Below is a small trained network, with its code and all its weights. Each question gives an input and a target symbol and asks what happens when units are switched off, that is, made to give their printed mean instead of their output.

import numpy as np


def w(rows, s, z=0):
    codes = np.array(rows[::2]) - 128.0
    scale = np.full(codes.shape[1], s)
    scale[-1] = z or s
    return codes * scale


def norm(h):
    return h / np.sqrt((h * h).mean(-1, keepdims=True) + 1e-5)


def softmax(a):
    e = np.exp(a - a.max(-1, keepdims=True))
    return e / e.sum(-1, keepdims=True)


def log_softmax(a):
    a = a - a.max(-1, keepdims=True)
    return a - np.log(np.exp(a).sum(-1, keepdims=True))


def net(x, mask):
    ids = ['ΦΨβγεηθμξστ'.index(c) for c in x.split()]
    T = len(ids)
    res = E[ids] + P[:T]
    u = 0
    for l in range(3):
        r = norm(res)
        for j in range(3):
            rows = slice(4 * j, 4 * j + 4)
            q, k, v = (r @ M[l][rows].T for M in (Q, K, V))
            z = softmax(np.where(np.tri(T) > 0, q @ k.T / 4**0.5, -1e9)) @ v
            o = O[l][rows]
            res = res + np.where(mask[u + j], z, o[:, -1]) @ o[:, :-1]
        u += 3
    return log_softmax(norm(res)[-1] @ U[:, :-1].T + U[:, -1])


Q, K, V, O = {}, {}, {}, {}
E = w([
[141,105,134],'Φ',
[126,101,135],'Ψ',
[52,98,2],'β',
[125,118,111],'γ',
[126,119,112],'ε',
[151,203,58],'η',
[111,111,139],'θ',
[122,101,85],'μ',
[157,145,91],'ξ',
[125,118,111],'σ',
[115,142,103],'τ',
],0.025)
P = w([
[103,124,3],'0',
[104,116,20],'1',
[109,116,36],'2',
[110,117,49],'3',
[109,111,59],'4',
[113,118,76],'5',
[116,119,87],'6',
[115,114,101],'7',
[124,120,117],'8',
[125,128,135],'9',
[132,133,150],'10',
[136,141,166],'11',
[138,155,188],'12',
[134,150,173],'13',
],0.0037)
Q[0] = w([
[80,180,129],'0.h0',
[161,106,137],'0.h0',
[142,105,121],'0.h0',
[95,140,113],'0.h0',
[81,142,159],'0.h1',
[162,170,154],'0.h1',
[123,254,148],'0.h1',
[196,79,113],'0.h1',
[249,130,41],'0.h2',
[254,89,73],'0.h2',
[118,141,177],'0.h2',
[79,120,127],'0.h2',
],0.04)
K[0] = w([
[116,72,163],'0.h0',
[154,161,109],'0.h0',
[126,151,110],'0.h0',
[90,98,146],'0.h0',
[93,103,93],'0.h1',
[150,131,92],'0.h1',
[129,190,38],'0.h1',
[173,115,177],'0.h1',
[134,128,215],'0.h2',
[170,84,252],'0.h2',
[156,147,149],'0.h2',
[100,117,66],'0.h2',
],0.041)
V[0] = w([
[130,125,128],'0.h0',
[114,153,165],'0.h0',
[124,150,69],'0.h0',
[136,110,120],'0.h0',
[56,186,69],'0.h1',
[139,129,128],'0.h1',
[116,151,106],'0.h1',
[255,186,82],'0.h1',
[221,108,126],'0.h2',
[189,115,126],'0.h2',
[117,126,130],'0.h2',
[120,125,129],'0.h2',
],0.0093)
O[0] = w([
[129,132,122,128],'0.h0',
[82,86,82,49],'0.h0',
[166,136,243,254],'0.h0',
[144,148,127,145],'0.h0',
[75,127,255,165],'0.h1',
[131,123,133,126],'0.h1',
[116,117,174,138],'0.h1',
[159,32,226,120],'0.h1',
[178,84,137,126],'0.h2',
[160,100,132,128],'0.h2',
[115,131,130,132],'0.h2',
[114,132,129,134],'0.h2',
],0.0091,0.0052)
Q[1] = w([
[214,174,192],'1.h0',
[220,3,91],'1.h0',
[208,145,198],'1.h0',
[215,235,75],'1.h0',
[79,41,185],'1.h1',
[181,90,163],'1.h1',
[52,211,160],'1.h1',
[78,51,135],'1.h1',
[135,35,80],'1.h2',
[72,125,116],'1.h2',
[66,47,127],'1.h2',
[71,71,115],'1.h2',
],0.032)
K[1] = w([
[176,160,231],'1.h0',
[250,22,96],'1.h0',
[172,130,231],'1.h0',
[219,253,112],'1.h0',
[103,101,223],'1.h1',
[213,131,150],'1.h1',
[55,222,119],'1.h1',
[72,65,194],'1.h1',
[137,24,115],'1.h2',
[68,121,147],'1.h2',
[84,32,190],'1.h2',
[78,60,167],'1.h2',
],0.032)
V[1] = w([
[164,98,124],'1.h0',
[227,48,123],'1.h0',
[156,115,130],'1.h0',
[224,217,43],'1.h0',
[168,126,62],'1.h1',
[87,95,216],'1.h1',
[181,17,97],'1.h1',
[187,170,1],'1.h1',
[167,157,70],'1.h2',
[157,87,107],'1.h2',
[100,146,155],'1.h2',
[134,89,134],'1.h2',
],0.011)
O[1] = w([
[123,89,128,149],'1.h0',
[116,45,109,193],'1.h0',
[120,112,130,157],'1.h0',
[116,87,251,239],'1.h0',
[92,63,136,189],'1.h1',
[181,204,103,40],'1.h1',
[140,79,83,132],'1.h1',
[62,28,158,251],'1.h1',
[149,147,195,216],'1.h2',
[130,171,124,136],'1.h2',
[121,99,110,100],'1.h2',
[123,150,103,102],'1.h2',
],0.017,0.0019)
Q[2] = w([
[96,105,102],'2.h0',
[110,166,139],'2.h0',
[120,164,152],'2.h0',
[26,188,106],'2.h0',
[197,150,109],'2.h1',
[105,137,155],'2.h1',
[36,117,137],'2.h1',
[145,134,115],'2.h1',
[4,173,130],'2.h2',
[80,184,172],'2.h2',
[137,123,125],'2.h2',
[183,130,152],'2.h2',
],0.038)
K[2] = w([
[84,128,107],'2.h0',
[114,116,155],'2.h0',
[119,129,166],'2.h0',
[25,89,155],'2.h0',
[117,102,181],'2.h1',
[123,158,117],'2.h1',
[154,159,85],'2.h1',
[128,113,152],'2.h1',
[164,203,2],'2.h2',
[181,185,105],'2.h2',
[124,121,128],'2.h2',
[134,110,206],'2.h2',
],0.04)
V[2] = w([
[102,2,241],'2.h0',
[219,58,177],'2.h0',
[110,68,185],'2.h0',
[57,115,152],'2.h0',
[105,90,173],'2.h1',
[159,167,83],'2.h1',
[122,127,137],'2.h1',
[86,56,212],'2.h1',
[115,84,173],'2.h2',
[105,61,226],'2.h2',
[154,170,93],'2.h2',
[167,187,76],'2.h2',
],0.0094)
O[2] = w([
[111,247,83,6],'2.h0',
[129,177,169,108],'2.h0',
[119,182,104,67],'2.h0',
[119,150,83,83],'2.h0',
[155,135,172,68],'2.h1',
[102,121,89,193],'2.h1',
[134,125,136,120],'2.h1',
[172,142,203,15],'2.h1',
[137,97,85,78],'2.h2',
[128,67,52,38],'2.h2',
[116,143,166,179],'2.h2',
[111,152,188,202],'2.h2',
],0.015,0.011)
U = w([
[133,37,50,105],'Φ',
[103,87,198,138],'Ψ',
[42,130,47,122],'β',
[145,155,111,183],'γ',
[151,158,113,182],'ε',
[185,164,228,2],'η',
[59,198,165,96],'θ',
[145,124,3,156],'μ',
[233,88,136,76],'ξ',
[146,155,111,188],'σ',
[132,180,127,164],'τ',
],0.022,0.0061)

Each question gives the input, a string of symbols that net reads in full, and the target symbol t.
The units are the heads (4 rows each of Q, K, V and O). Each row of codes is followed by its name. A weight is (code - 128) times the scale printed after its matrix; where a second scale follows, it is the last column's (O and U).
mask holds one flag per head, layer by layer. A switched-off head (its flag False) gives its mean, the last column of its rows in O, instead of its output. The means were averaged over made-up inputs and are rounded, as every weight is.
A unit's drop is (log p(t) with every unit on - log p(t) with that unit switched off) / (log p(t) with every unit on - log p(t) with every unit switched off).
The circuit of an input: a set's keep is (log p(t) with only the set's units on - log p(t) with every unit switched off) / (log p(t) with every unit on - log p(t) with every unit switched off). Starting from all 9 units, units are removed one at a time, each time the one whose removal leaves the highest keep (on an exact tie, the one counted first), for as long as the keep stays at least 0.8.
units of the circuit, in order: the units of the circuit, biggest drop first
unit that matters most: the unit with the biggest drop
heads that matter: for each layer, one digit per head in row order, 1 if its drop is at least 0.15 and else 0, layers parted by /
drop when u is switched off: that unit's drop, to one decimal
input θ ξ σ, target θ: units of the circuit, in order : [0.h1 1.h0]
input γ μ μ η η ξ, target ξ: heads that matter : 010 / 110 / 000
input μ η μ β η η β, target β: units of the circuit, in order : [2.h0]
input μ μ Φ ε μ ξ, target ξ: units of the circuit, in order : [0.h1 2.h1 2.h2 1.h1]
input Ψ β μ τ θ μ ξ ε, target θ: heads that matter : 000 / 000 / 100
input Φ β Ψ Φ η σ η μ ξ τ η τ ε, target Φ: heads that matter : 010 / 000 / 001
input η η η μ γ τ μ η Φ ε σ μ θ, target θ: units of the circuit, in order : [0.h1 2.h0 1.h0]
input ξ β τ η μ Φ, target Φ: heads that matter : 010 / 000 / 001
input Ψ Φ ξ μ ξ η ε ξ μ η, target Φ: units of the circuit, in order : [0.h1 2.h2]
input γ ε μ η ξ β η η ξ σ σ θ η η, target θ: units of the circuit, in order : [2.h0 1.h0]
input η μ η, target η: heads that matter : 010 / 010 / 000
input η θ η β η γ, target θ: heads that matter : 010 / 000 / 100
input η η ξ μ μ, target μ: heads that matter : 010 / 110 / 000
input μ η σ Φ ξ Ψ η β τ Φ Φ η, target Φ: heads that matter : 011 / 000 / 001
input Φ μ μ η μ ξ μ, target Φ: unit that matters most : 1.h1
input σ Φ μ γ μ μ, target Φ: heads that matter : 000 / 000 / 001
input μ β η μ μ μ η η, target η: heads that matter : 010 / 010 / 000
input μ ε μ ε Φ μ β, target β: heads that matter : 000 / 010 / 100
input β θ Φ Ψ θ μ, target θ: units of the circuit, in order : [1.h0 2.h0 0.h1]
input Ψ β Ψ μ η β θ η ε γ, target θ: unit that matters most : 2.h0
input Ψ η ξ η μ Φ, target Φ: heads that matter : 010 / 010 / 001
input ξ μ μ ξ ξ Φ ξ μ σ, target Φ: drop when 1.h1 is switched off : 0.0
input Φ μ η μ μ μ μ γ ε, target Φ: drop when 1.h0 is switched off : 0.4
